Below is a small trained network, with its code and all its weights. Each question gives an input and a target symbol and asks what happens when units are switched off, that is, made to give their printed mean instead of their output.

import numpy as np


def w(rows, s, z=0):
    codes = np.array(rows[::2]) - 128.0
    scale = np.full(codes.shape[1], s)
    scale[-1] = z or s
    return codes * scale


def f(y):
    return y / 2 * (1 + np.tanh(0.7978845608 * (y + 0.044715 * y**3)))


def softmax(a):
    e = np.exp(a - a.max(-1, keepdims=True))
    return e / e.sum(-1, keepdims=True)


def log_softmax(a):
    a = a - a.max(-1, keepdims=True)
    return a - np.log(np.exp(a).sum(-1, keepdims=True))


def net(x, mask):
    ids = ['ΓΛΠαβδεζημστ'.index(c) for c in x.split()]
    T = len(ids)
    res = E[ids] + P[:T]
    u = 0
    for l in range(3):
        q, k, v = (res @ M[l].T for M in (Q, K, V))
        z = softmax(np.where(np.tri(T) > 0, q @ k.T / 2**0.5, -1e9)) @ v
        res = res + np.where(mask[u], z, O[l][:, -1]) @ O[l][:, :-1]
        u += 1
        y = f(res @ A[l][:, :-1].T + A[l][:, -1])
        res = res + np.where(mask[u : u + 4], y, B[l][:, -1]) @ B[l][:, :-1]
        u += 4
    return log_softmax(res[-1] @ U[:, :-1].T + U[:, -1])


Q, K, V, O, A, B = {}, {}, {}, {}, {}, {}
E = w([
[228,48,48,94,167,81,99,76],'Γ',
[91,254,86,191,146,178,34,122],'Λ',
[129,146,183,130,138,146,169,210],'Π',
[144,174,202,136,132,174,180,216],'α',
[197,208,236,229,191,103,113,162],'β',
[71,228,125,118,187,217,153,97],'δ',
[53,121,108,171,205,78,96,206],'ε',
[146,60,140,72,193,169,129,70],'ζ',
[106,93,182,135,147,117,187,192],'η',
[163,89,193,186,198,44,143,148],'μ',
[157,147,206,181,187,85,121,160],'σ',
[167,114,78,194,50,146,199,137],'τ',
],0.01)
P = w([
[142,183,163,2,91,51,192,205],'0',
[95,151,203,100,169,70,138,188],'1',
[111,140,180,104,159,80,143,176],'2',
[116,133,171,116,167,94,137,160],'3',
[129,117,148,146,148,121,144,148],'4',
[145,115,143,159,150,139,136,142],'5',
[155,117,146,174,152,151,142,124],'6',
[166,125,137,191,156,156,136,114],'7',
[172,118,126,194,165,158,141,101],'8',
[176,117,111,208,165,157,140,81],'9',
[182,147,140,220,183,155,119,71],'10',
[180,140,127,216,191,149,125,54],'11',
[196,174,154,214,189,143,132,42],'12',
],0.0064)
Q[0] = w([
[66,135,42,3,14,102,139,88],'0.h1',
[194,146,162,209,241,81,190,224],'0.h1',
],0.0066)
K[0] = w([
[108,128,204,81,131,52,159,255],'0.h1',
[168,86,53,132,105,243,174,35],'0.h1',
],0.0072)
V[0] = w([
[145,149,254,194,76,166,225,192],'0.h1',
[136,200,185,107,198,234,126,57],'0.h1',
],0.0067)
O[0] = w([
[77,117,254,148,42,89,117,65,235],'0.h1',
[164,54,227,146,192,195,76,95,252],'0.h1',
],0.0076,0.003)
A[0] = w([
[28,109,19,164,198,130,147,158,140],'0.n1',
[81,166,205,146,209,148,18,122,252],'0.n2',
[132,140,123,172,172,197,3,68,10],'0.n3',
[66,222,47,106,140,142,86,124,202],'0.n4',
],0.0056,0.0029)
B[0] = w([
[105,250,229,254,154,113,62,170,133],'0.n1',
[69,143,165,208,166,114,181,136,254],'0.n2',
[27,49,16,90,122,91,108,115,152],'0.n3',
[80,237,54,167,133,242,196,198,129],'0.n4',
],0.005,0.0089)
Q[1] = w([
[98,44,246,197,254,178,178,110],'1.h1',
[89,106,253,190,220,103,153,198],'1.h1',
],0.0069)
K[1] = w([
[122,93,66,117,205,203,116,1],'1.h1',
[98,134,31,135,151,203,138,57],'1.h1',
],0.0074)
V[1] = w([
[190,2,168,163,137,27,50,169],'1.h1',
[213,80,175,2,210,136,178,13],'1.h1',
],0.006)
O[1] = w([
[171,163,140,79,86,36,75,170,2],'1.h1',
[123,36,155,193,105,111,82,254,67],'1.h1',
],0.008,0.0021)
A[1] = w([
[238,119,239,65,69,131,154,100,126],'1.n1',
[41,117,214,136,157,31,123,121,78],'1.n2',
[87,85,157,31,121,126,250,134,203],'1.n3',
[2,213,94,187,159,62,126,138,255],'1.n4',
],0.0054,0.0037)
B[1] = w([
[106,138,183,189,70,47,13,54,158],'1.n1',
[63,140,220,80,100,140,221,136,207],'1.n2',
[99,158,22,38,85,209,4,101,151],'1.n3',
[254,110,176,49,85,144,139,101,254],'1.n4',
],0.0061,0.0077)
Q[2] = w([
[181,117,157,253,159,127,113,73],'2.h1',
[193,150,233,43,165,139,109,138],'2.h1',
],0.0049)
K[2] = w([
[193,110,127,216,131,153,140,139],'2.h1',
[182,137,83,128,2,69,88,86],'2.h1',
],0.0062)
V[2] = w([
[133,255,204,190,202,134,150,163],'2.h1',
[32,163,122,55,112,198,66,178],'2.h1',
],0.0066)
O[2] = w([
[109,191,209,77,199,212,71,165,254],'2.h1',
[39,192,49,254,211,78,99,150,84],'2.h1',
],0.007,0.01)
A[2] = w([
[62,238,183,137,123,137,85,166,2],'2.n1',
[193,176,122,179,160,228,250,236,94],'2.n2',
[69,73,127,197,76,112,108,228,113],'2.n3',
[2,157,155,164,63,195,233,194,166],'2.n4',
],0.0052,0.0048)
B[2] = w([
[113,73,109,125,254,46,63,79,201],'2.n1',
[104,25,76,62,129,80,141,50,253],'2.n2',
[188,161,87,179,120,155,59,131,156],'2.n3',
[193,24,84,125,93,100,146,69,218],'2.n4',
],0.007,0.0053)
U = w([
[117,170,106,46,171,95,194,202,116],'Γ',
[91,137,125,169,119,103,80,101,86],'Λ',
[95,136,150,85,101,90,151,155,54],'Π',
[240,95,70,106,155,80,114,147,199],'α',
[127,170,160,198,156,93,75,97,2],'β',
[41,55,124,119,148,143,175,98,64],'δ',
[166,155,169,125,1,152,197,138,224],'ε',
[154,121,171,50,100,155,81,140,46],'ζ',
[136,212,121,177,178,177,106,134,226],'η',
[108,106,128,131,47,95,169,93,127],'μ',
[86,89,128,182,166,150,74,202,181],'σ',
[89,143,118,183,122,95,121,116,160],'τ',
],0.0067,0.0049)

Each question gives the input, a string of symbols that net reads in full, and the target symbol t.
The units are the heads (2 rows each of Q, K, V and O) and the neurons (one row each of A and B). Each row of codes is followed by its name. A weight is (code - 128) times the scale printed after its matrix; where a second scale follows, it is the last column's (O, A, B and U).
mask holds one flag per unit, layer by layer, with each layer's heads first. A switched-off unit (its flag False) gives its mean, the last column of its rows in O or B, instead of its output. The means were averaged over made-up inputs and are rounded, as every weight is.
A unit's drop is (log p(t) with every unit on - log p(t) with that unit switched off) / (log p(t) with every unit on - log p(t) with every unit switched off).
The circuit of an input: a set's keep is (log p(t) with only the set's units on - log p(t) with every unit switched off) / (log p(t) with every unit on - log p(t) with every unit switched off). Starting from the 12 units with the biggest drops (on a tie, the unit counted first), units are removed one at a time, each time the one whose removal leaves the highest keep (on an exact tie, the one counted first), for as long as the keep stays at least 0.8.
units of the circuit, in order: the units of the circuit, biggest drop first
unit that matters most: the unit with the biggest drop
top k neurons: the k neurons with the biggest drops, biggest first
top k neurons in layer l: the k neurons of layer l with the biggest drops, biggest first
input ε α ε, target η: top 2 neurons : (0.n4, 1.n3)
input τ β μ ε, target ε: top neuron in layer 2 : (2.n1)
input β α ζ ζ ε Λ β ε μ Γ ε, target α: units of the circuit, in order : (0.h1, 1.n4)
input β β β μ β, target ζ: units of the circuit, in order : (2.h1, 1.h1)
input η Γ β β ε ζ η δ Π, target δ: units of the circuit, in order : (1.h1, 0.h1, 2.n2, 1.n1)
input Π ζ δ Π ε β β Γ ζ ζ ε Π, target σ: units of the circuit, in order : (1.h1, 0.h1)
input ζ β τ μ δ δ β Π ε μ, target δ: units of the circuit, in order : (1.h1, 2.n3, 0.n4)
input σ α Π α β, target β: units of the circuit, in order : (0.h1, 2.n1, 1.n1, 1.h1)
input ζ τ ζ Π δ σ Λ δ β α, target δ: units of the circuit, in order : (1.h1, 2.n2)
input μ α τ β α τ μ, target ε: top 2 neurons : (2.n1, 2.n2)
input ε δ μ ζ β, target σ: units of the circuit, in order : (1.h1, 0.h1)
input η β Λ β Γ ε ε ε Γ ε Λ η ε, target η: units of the circuit, in order : (0.h1, 1.h1, 0.n4)
input ζ τ Λ μ Γ μ, target α: units of the circuit, in order : (0.h1, 2.h1)
input Γ α ε Γ τ Γ δ δ μ β, target δ: units of the circuit, in order : (1.h1, 2.n2, 0.h1, 0.n4)
input β ζ Π μ, target σ: units of the circuit, in order : (1.h1, 1.n4, 0.h1)
input β μ β ε, target ζ: units of the circuit, in order : (2.h1, 1.n4, 1.h1)
input ζ τ ε Λ τ μ δ Γ ε β δ δ σ, target δ: top neuron in layer 0 : (0.n2)
input β Π β τ β, target ε: top 2 neurons : (0.n2, 1.n2)
input ζ β β σ α β β β η, target σ: top 2 neurons in layer 1 : (1.n4, 1.n1)
input μ Λ Λ β ε α, target η: top 2 neurons : (1.n2, 1.n3)
input ε δ ε μ β ε ε ζ μ τ σ μ, target ε: unit that matters most : 2.h1
input β β ε, target ζ: top 2 neurons : (1.n4, 1.n1)
input α β α β ε α, target β: top 2 neurons : (1.n1, 2.n1)
input β Γ δ δ ζ η ε η β σ, target σ: top 2 neurons : (1.n4, 0.n1)
input ε δ η β α ε, target δ: top 2 neurons in layer 0 : (0.n2, 0.n4)
input β ε η β β β τ ε ε δ ε Π, target δ: top 2 neurons : (1.n4, 2.n2)
